In the rows, 128 means zero.
Here are made-up elements, facts about them, and rows of numbers that follow some of those facts. Name the element behind each unnamed row.

Some elements and their rows:
[142  88 130 172 143  94  87 114 190 108 119  67 106 123 158 139 153 139
 149 117  48 108  98  71 117 144  85 136 116 133 210 156 141 109  92 183
  94 152  81 149 121]: q801
[129 120 112 198 124  92 112 130 183 134 118  85 110 133 136 153 129 140
 137 132  73 116 105 101 113 154 112 127 129 142 165 147 132 104  80 184
 123 143 102 122 147]: q949
[124 145 144 178 140 112 137 127 203  70 113  53 119 151 124 166 110 105
 144 149  91  95  78 110 117 153  98 137 145 108 137 142 152  89 132 206
 104 154 103 113 156]: q702
[110 119 121 189 125  81 109 126 174 123 115  79 112 142 135 137 140 147
 148 121  73 111 103 108 101 147 104 138 127 143 153 148 133 104  83 186
 100 141 115 109 141]: q821
[107 112 114 198 124  84 106 126 177 124 115  88 106 148 134 139 133 146
 143 128  65 112 107 107 105 147 106 142 133 144 164 148 133 111  78 190
 110 144 109 118 146]: q176
[107 124 124 181 126  73 117 125 167 118 114  72 119 138 145 133 154 147
 155 112  80 110 100 116  95 140  98 137 127 146 134 150 129  93  85 182
  86 138 127  97 133]: q761
[124 126 119 184 130  79 116 124 174 119 120  70 115 131 146 144 151 143
 145 117  79 115 103 103 103 148 103 128 122 142 147 149 128  97  85 180
  99 139 115 110 136]: q902
[112 133 131 177 121  82 118 123 170 123 112  71 124 124 150 133 154 146
 153 117  88 108 100 119  94 138  97 129 125 140 142 154 123  87  86 172
  92 133 125  99 129]: q610
[147 149 124 203 142  82 123 137 179 148 119  72 121 116 136 168 159 133
 126 100  86 147  92 108 110 167 124 132 122 120 165 139 136 108  50 177
 121 170  86 110 142]: q224
[111 115 108 208 119  94 106 132 184 141 114  99 106 138 129 148 116 148
 137 141  69 111 106 106 112 154 115 136 133 145 171 145 135 111  76 188
 134 139 102 126 153]: q708
[172 136 145 193 132  92 130 127 171 121 132  66 102 153 121 150 161 108
 113 118  80 110 127  69 104 158 104 108 135 164 157 170 109 117  91 161
 114 154 106 110 142]: q423
[171 135 131 199 140 102 131 127 173 125 132  67 108 150 129 152 156 118
 113 120  77 113 125  72 101 159 105 108 131 170 152 169 116 112  95 162
 115 153 105 115 142]: q172
[150 147 127 184 111 117 116 122 182 153 117  82 125  91 159 152 126 127
 132 138 103 111 105 103 115 156 100 109 123 125 196 160 114  87  63 158
 140 124  97 142 134]: q867
[158 131 113 190 137  87 108 140 191 118 114  80 107 161 144 161 138 119
 139 144  85 118  88  83 133 167 113 133 117 140 159 141 133  84  94 185
 102 137 100 133 150]: q567
[172 138 155 185 119  75 124 125 170 117 131  63  96 152 115 151 165 106
 118 117  87 108 123  75 110 158 106 113 138 149 168 172 107 123  86 168
 110 153 108 107 144]: q620
[101 123 151 191 131 108 145 100 192  91 120  37 132 106 132 159 119 119
 129 115  87 111  95  96 118 145  97 133 172  92 134 141 145 108 115 203
 115 166 100  85 151]: q397
[135 102 110 197 120  86 117  93 172 132 132  59 119 109 157 154 134 140
 115 113  83 138 112  65 146 153 120 125 146 125 140 135 120 100  83 194
 116 140 105 107 147]: q910
[132 126 117 187 130  84 115 124 176 124 121  72 116 132 144 146 144 142
 142 122  80 116 104  99 106 149 106 126 123 142 154 148 128  98  83 181
 105 139 109 116 138]: q479
[138 105 123 181 137  92  98 119 187 118 121  70 110 130 153 142 149 139
 141 119  60 116 102  81 118 149  93 135 122 135 188 155 135 103  88 182
 104 148  89 137 130]: q111
[120 121 101 196 144 105 122 126 175 126 120  78 129 131 158 144 143 150
 145 117  72 118 101 104  98 147 100 128 118 155 136 146 134  85  92 180
 100 139 111 118 134]: q750
[141 117  83 179 117  93 111 100 160 117 141  64 112 121 155 147 117 145
 127 127  78 131 116  83 132 151 115 118 130 131 139 137 113  99  92 204
 119 130 114 129 141]: q63

How the elements are related:
σ: uses; κ: is of sort
q391 σ:q609 κ:a
q902 σ:q669 κ:a
q854 σ:q84 κ:a
q867 σ:q354 κ:a
q298 σ:q717 κ:b
q354 σ:q486 κ:b
q543 σ:q902 κ:a
q32 σ:q905 κ:a
q45 σ:q255 κ:a
q72 σ:q477 κ:b
q246 κ:b
q334 σ:q677 κ:a
q625 σ:q815 κ:b
q609 σ:q72 κ:b
q423 σ:q172 κ:a
q425 σ:q40 κ:a
q363 σ:q694 κ:a
q111 σ:q356 κ:a
q238 σ:q323 κ:b
q397 σ:q428 κ:b
q526 σ:q949 κ:b
q417 σ:q569 κ:a
q569 σ:q224 κ:b
q704 σ:q688 κ:a
q910 σ:q298 κ:a
q84 σ:q182 κ:a
q801 σ:q138 κ:a
q850 σ:q24 κ:a
q24 κ:a
q610 κ:a
q706 σ:q379 κ:b
q567 σ:q391 κ:a
q815 σ:q893 κ:a
q821 σ:q761 κ:a
q830 σ:q922 κ:a
q63 σ:q112 κ:a
q738 σ:q704 κ:a
q138 σ:q11 κ:b
q580 σ:q708 κ:b
q931 σ:q519 κ:a
q702 σ:q680 κ:b
q688 σ:q830 κ:b
q479 σ:q405 κ:a
q650 σ:q176 κ:b
q477 σ:q715 κ:a
q428 σ:q116 κ:a
q592 σ:q693 κ:b
q678 σ:q741 κ:a
q453 σ:q650 κ:a
q11 σ:q87 κ:b
q40 σ:q453 κ:a
q655 σ:q65 κ:a
q519 σ:q592 κ:a
q949 σ:q580 κ:a
q677 σ:q63 κ:b
q460 σ:q423 κ:b
q176 σ:q821 κ:a
q255 σ:q850 κ:a
q789 σ:q417 κ:a
q715 σ:q702 κ:a
q876 σ:q460 κ:b
q620 σ:q876 κ:a
q750 σ:q414 κ:a
q53 σ:q738 κ:a
q694 σ:q45 κ:a
q535 σ:q53 κ:b
q459 σ:q946 κ:a
q877 σ:q769 κ:a
q379 σ:q425 κ:a
q224 σ:q238 κ:a
q905 σ:q610 κ:b
q172 σ:q535 κ:a
q680 σ:q6 κ:a
q537 σ:q867 κ:a
q486 σ:q32 κ:b
q693 σ:q334 κ:b
q323 σ:q854 κ:a
q769 σ:q397 κ:a
q182 σ:q655 κ:a
q708 σ:q706 κ:a
q741 σ:q363 κ:b
q65 σ:q931 κ:a
q717 σ:q877 κ:a
q405 κ:a
q112 σ:q376 κ:a
q761 κ:a
q356 σ:q801 κ:a
q116 κ:a
q946 σ:q567 κ:a
q893 σ:q620 κ:b
q983 κ:a
q922 σ:q750 κ:b
q87 σ:q678 κ:a
q414 κ:b
q6 κ:b
q79 σ:q537 κ:a
q518 σ:q111 κ:a
q669 κ:b
q376 σ:q910 κ:a

Rows to name:
No name comes twice in this set of rows, the named rows included.
[143 125 113 190 131  89 112 129 179 124 122  74 111 135 143 155 141 132
 137 129  81 119 100  93 114 157 112 126 123 141 159 147 128  96  84 184
 108 142 100 125 142] -> q459
[129 127 120 184 128  69 120 131 179 124 124  67 107 109 134 159 149 151
 150 123  89 102  97 105  95 149 119 109 115 152 123 142 133 106  88 184
 109 137 110  92 140] -> q850
[159 127 100 211 153 123 137 129 177 135 131  76 121 141 147 151 141 132
 119 124  70 120 115  79  99 159 102 107 123 172 141 156 126  94 101 167
 118 149  99 126 138] -> q53
[104 158 150 174 118 128 148 116 194  98 113  51 137  93 135 152 107 117
 146 135 104  87  92 130  92 142  82 116 154  94 153 157 136  92 109 180
 131 144 109 111 141] -> q905
[154 154  88 174 141  87 108 132 154 111 138  71 109 145 137 143 138 142
 135 114  66 141 110 121 100 156 105 130 107 122 163 139 125 108  68 203
 116 156 103 145 132] -> q65
[153 156 101 185 146  81 114 140 164 126 130  71 116 133 133 154 152 137
 131 103  75 152 101 120 101 162 115 133 113 115 169 137 130 114  53 193
 115 171  94 131 134] -> q182
[144  89 127 173 141  84  94 121 201 115 125  62  98  99 151 154 154 145
 155 125  58  97  94  73 108 147 100 119 108 143 189 153 149 113  95 183
 107 144  78 131 124] -> q87
[107 115 140 197 124 115 146  88 191  97 127  31 133  88 139 164 106 121
 116 118  89 121  99  81 136 148 106 129 180  91 128 134 140 106 119 211
 130 161  98  88 158] -> q298
[123 168 145 196 151 113 151 134 195 106 118  45 132 101 115 178 129 116
 124 105  93 130  82 134  98 162 110 128 150  75 151 135 153 116  85 198
 137 191  79  97 154] -> q238
[154 130 116 189 134  88 110 132 188 121 117  80 110 146 142 159 139 125
 135 138  81 118  94  89 127 163 113 132 118 143 156 145 131  91  86 183
 105 139  99 129 147] -> q946
[136 119  79 212 159 132 127 127 180 136 125  83 131 131 165 147 132 150
 131 124  63 127 103  89  97 155 100 116 113 165 137 143 138  77 101 175
 115 143  98 133 134] -> q830
[113 128 127 177 127  70 118 126 171 119 116  67 118 124 142 140 156 149
 154 113  87 105 100 113  91 142 103 124 120 150 124 147 130  94  89 181
  89 135 126  91 132] -> q24

Now the same elements, written a new way:
Some elements and their rows:
[ 45 125 147 137 133 109 155 128 149 109 123 111 144 115  97 171 125 112
 113 107  93 141 115 118 130 150 129 101 124 120 137 110  94  83  85 133]: q761
[ 71 118 136 124  99 132 172 114 157 110 181 117 175 113 106 137 142  98
 111 117 150 158 109 123 138 128  99 105 134 125 129 143  95 100 125 106]: q850
[ 98 155 101 129 118  85 123 114 198 140 195  86 109 192 144 126  97 111
 122 114  88 134 126 147 135 154  89 140 138 114 125 147 113 151 117  89]: q53
[106 127 172 117 111 124 145  82 159 120 225 124 175  79 146 112 127 107
 146 169 211 132 139 118 137  79 101 136 125 162 122 115  89 105 186 136]: q741
[ 66 159 132 114 135 138 155 128 146 141 121  96 143 142  95 143  99 116
 123  93 135 144  92 109 136 137 117 112 123 111 118 185 115 122 133 128]: q176
[ 50  47 151  98  91 138 187 121 128  94 145 116  64 154 145 107 111 108
 105  85 166 142 135 171 118 128 116 117 142 100 141 221 134 187 127 143]: q224
[121 163 109  96 102 148  86 177 113 126 144 124 142 140 112 129 133 189
  86  85 131 133 183  69 128 124  90 115 108 132 107 138 109 105 131  82]: q931
[ 89 110 171 145 163 123 131 104 146 129 177 126 123  65 134 160 115 120
 128 102 126 118 136 123 124 143 134 127  90 135 146  72 106  95 121 155]: q246
[129 118 157 118 144 131 131 103 154 160 176 118 131  92 147 122 110 120
 126 105 161 106 131 127 132 134 122 140  95 132 145 105 123 123 148 147]: q625
[ 85 144 126 120  89 129 138 130 138 138 153 110 132 145 114 125 109 120
 118 119 133 131 123 125 140 111 113 125 127 129 155 175 124 125 114 114]: q79
[120  58 103 134  95 148 168 122 104 113 116  78 164 126 129 109 122 127
 135 114 107 128  78 177 134 127  91 161 146 122 158 181 118  79 135 118]: q910
[ 83 115 127 115 108 134 156 128 140 126 146 102 122 146 125 124 112 120
 113 108 143 136 123 139 136 128 110 122 136 119 139 177 120 126 122 122]: q789
[ 51 124 144 152 113 106 155 124 141 118 140 118 138 114  97 162 123 110
 114 114  91 132 128 121 136 138 141  97 125 118 153 112 109  85  77 127]: q610
[137  91 148 120 145 109 112  91 121 145 162  89 146  57 158 113 129 180
 131 101 106 130 119 122 127 115 117 166  96 117 199 117  98  68 152 145]: q397
[ 92 146 120  82  93 124  90 166 115 112 152 122 115 139 124 122 141 206
  77  82 123 147 188  69 118 116  99 115  99 115 132 167 106 124 132  94]: q655
[ 64 185 143 105  89  95 146 120 140 111 145  90 130 160 124 118 121 128
 151 193 178 130 155 124 152  75 115 129 162 163 114 166  93 101 142 148]: q87
[ 57 115 141 139 126 102 150 121 140 105 137 108 135 107 106 167 133 119
 112 103  80 147 118 123 125 149 134 103 124 119 152 106  91  74  87 128]: q116
[ 58 119 137 133 123 114 154 126 141 108 140 108 134 127  99 159 128 111
 113 108 103 137 126 127 127 148 128 107 126 120 140 124  99  94  93 123]: q983
[ 83 123 134 114  87 131 175 112 164 106 205 118 205 114 106 118 148  92
 107 121 175 165 105 118 141 111  86 107 142 132 124 163  93 107 145  92]: q255
[117  63 107 157  93 188 184 147 110 114 105  95 153 149 119 127 109  87
 135 111 134 113  97 188 136 143  87 152 148 142 105 161 132 100 127 117]: q112
[ 80 151 126 112 117 138 139 126 146 139 146  95 145 143 105 124 103 133
 123 100 143 147 100 111 139 119 112 120 124 112 137 190 118 124 135 113]: q949

Which element is each row?
No name comes twice in this set of rows, the named rows included.
[101 149 166 129 180 160 142 108 145 176 149 109 131  86 124 140  77 120
 143  73 167 121  86  97 128 122 123 137  85 107 119 138 120 130 173 160] -> q650
[120  76 106 161  98 202 178 148 116 111 106 107 160 155 120 140 104  83
 134 111 155 110 107 189 137 150  85 140 148 146  83 148 138 113 131 115] -> q63
[ 49  53 149  91  83 133 173 129 122  90 150 115  52 141 152 104 115 136
 100  76 158 147 149 144 113 123 116 111 129  93 142 220 126 183 132 139] -> q323
[ 96 153 160 123 177 159 123 102 149 178 173 105 144  83 113 131  71 131
 146  72 171 140  82  76 125 113 120 137  77 101 140 163 126 122 181 145] -> q706
[ 75 169 145 102  81 109 148 117 149 103 169 102 162 152 120 119 127 111
 140 179 185 146 140 122 146  78 107 125 160 167 121 169  87 107 152 129] -> q678
[ 65 126 115 137 120 116 137 130 159 109 173  97 108 156 112 139  99 124
 128 114  85 142 129 138 120 131 109 120 132 124 128 132  98 111 108 105] -> q750
[157 134 169 109 139  91 138  90 169 184 148 123 142  88 169 124 136 101
 106 108 186  94 123 129 159 166 124 148  98 124 148 119 129 138 143 157] -> q893
[123 157 105 113 101 159  96 183 119 128 136 125 153 148 111 133 125 169
  91  97 140 119 174  80 135 129  86 114 111 138  94 134 117 104 133  81] -> q519
[111 151 134 106 101  97 157 124 154 154 127 104 147 143 135 125 136 107
  97 112 157 118 123 135 158 152 112 126 131 121 138 175 126 129 119 123] -> q815
[ 89 150 121 132  64 125 137 127 130 159 158 122 151 139 114 113  97 107
 121 134 133 127 123 116 151  90 128 133 120 128 183 181 145 119 106 108] -> q537
[152 124 136 132 142 192  89 156 120 147 158 139 141  98 137 143 106 141
 116  90 164  91 175 101 119 143  99 139  80 160  79  72 128 105 163 108] -> q592

Now the same elements, written a new way:
Some elements and their rows:
[123 170 107 127 141 121 123 117 137 141 119 127 121 117 134 120 115 130
 142 139 122 140 142 134 125 113 123 131 118]: q428
[107 124 177 147 131 107 108 133 142 132  83  97 135 190 144  85 145 180
 174 155 172 161 168 120 126 133 151 172 148]: q32
[124 137 146 137 137 121 126 124 131 132 111 120 137 154 133 107 136 135
 149 136 136 137 143 132 127 124 130 146 130]: q610
[177 120  72 116 140  23 100 121 114 135 124 140 158 154 153 176 136 132
  98 136 103 134 120 215 134 165 145  98 141]: q423
[ 94 177  63 135 145 115 147 120 133 148 128 120 106  82 147 141 118 163
 133 136 107 148 138 135 134 104 113 106  85]: q910
[165  88  61 103  95  54  74 139 130 115 131 137 117  93 130 168 129 160
  95 136 138 143 108 135 116 117 156 101 143]: q893
[174 117  77 115 129   7  95 127 114 132 125 136 148 158 159 170 165 147
 119 125 110 130 130 199 114 137 149  93 141]: q620
[ 84 141  76 147 145 128 173 134 117 143 133 115 123 106 152 142 148 165
 127 126 104 136 127 135 142 117 115 108  79]: q112
[ 83 123  89 152 143 135 180 142 110 139 138 115 133 132 151 140 169 160
 126 117 106 134 120 132 142 123 118 110  81]: q63
[180 151 153 140 157  88 221 128 125 124 168 121 105 164 120 107 156  84
 134 134  87  89 112 151 108  78 126 121 179]: q40
[172 155 154 139 154  88 212 128 126 125 161 122 109 159 118 108 155  90
 133 136  91  94 117 147 110  87 126 125 172]: q453
[128 143 144 134 141 123 134 124 127 133 124 127 136 146 134 119 138 121
 135 127 120 124 137 142 125 127 123 132 127]: q983
[127 143 140 131 139 123 135 124 126 131 120 127 136 147 134 119 139 126
 137 129 124 128 134 143 125 128 126 135 125]: q405
[117 127 155 134 136 110 136 125 122 136 124 123 133 146 137 133 135 118
 139 125 123 120 144 154 129 141 121 128 129]: q518
[ 83  97 119 164 142 157 196 153  98 128 136 115 154 159 149 137 190 161
 125 104 110 114 111 132 149 143 126 118  82]: q334
[152 151 146 137 151 104 181 127 126 127 145 125 120 157 124 104 145  96
 139 138 100 112 124 145 111  97 128 131 157]: q176
[181 174 132 115 146 214  96 113 129 123 149 137 141 128 142 139 122 159
 149  91 145  64 148 120 133 148 143 139 126]: q854
[124 118 109 121 107 161 109 131 143 119 122 130 113  95 106 121  92 139
 107 141 148 143 109  90 135 126 130 136 139]: q414
[ 84 110 104 102  77 154  99 145 150 115 138 145 130 116 118 150 121 115
 116 125 154 164 111  62  96 107 111 138 143]: q702
[ 65 134 126 108 102 133 124 136 138 128 142 149 169 180 142 169 156  85
 141 112 127 161 139 103  76 118  88 143 141]: q477
[170 120 117 129 119  99 187 141 135 109 176 125  76 100 100 116 127 103
 103 138 112 102  90 103 114  78 135 116 186]: q706

Which element is each row?
No name comes twice in this set of rows, the named rows included.
[132  66 173 131  99 111  81 127 114 119  99 143 102  57  79  89 118  93
 120 123 130 135 114 101 130  88 132 121  79] -> q741
[152 131 141 137 142 218 137 131 110 117 152 130 160 150 145 134 162 165
 136  88 135  71 128 116 141 154 145 136 113] -> q655
[159 104  68 107 116 112  99 124 132 124 118 138 132  98 118 163  71 125
  63 153 123 146  91 151 157 183 143 112 152] -> q535
[136 105  96 116  99 121  97 137 135 117 131 131 109  90 116 137 112 146
 107 133 145 136 108 102 126 117 139 120 134] -> q625
[122 133 115 125 131 219 129 116 143 126 108 128 128  92  98 119  27  99
  74 163 138 157  94 114 177 207 117 143 147] -> q688
[130 160 136 134 167 183 158 105 128 142 105 128 162 152 122 128  66  77
  96 155 109 141 119 171 175 217 109 138 138] -> q704
[174 184 130 109 146 180  92 108 137 130 141 137 131 120 138 134 111 142
 150 104 142  82 157 134 129 140 139 134 136] -> q224
[165 148 154 137 152  80 203 129 124 126 162 124 110 158 126 116 154  88
 132 127  94  92 120 155 111  91 125 118 171] -> q708
[ 91 163  69 137 145 124 160 129 127 147 133 118 115  94 147 143 132 160
 131 134 104 144 132 138 140 111 110 106  81] -> q376
[132 109 112 117 105 135 114 136 137 118 134 128 103  91 113 126 107 138
 111 136 140 134 110  94 128 119 134 125 141] -> q526
[160 115 123 121 111 117 158 139 136 113 154 127  86  97 106 124 117 119
 106 134 124 114 100 101 116  94 136 118 167] -> q580
[120 127 123 123 121 214 125 121 145 124 110 126 121  93 100 115  51 102
  87 158 146 150 101 101 163 178 121 147 142] -> q922
[106 111 189 138 134  91 134 124 119 138 128 116 116 135 142 141 134 114
 144 119 132 119 165 167 139 160 113 123 136] -> q111

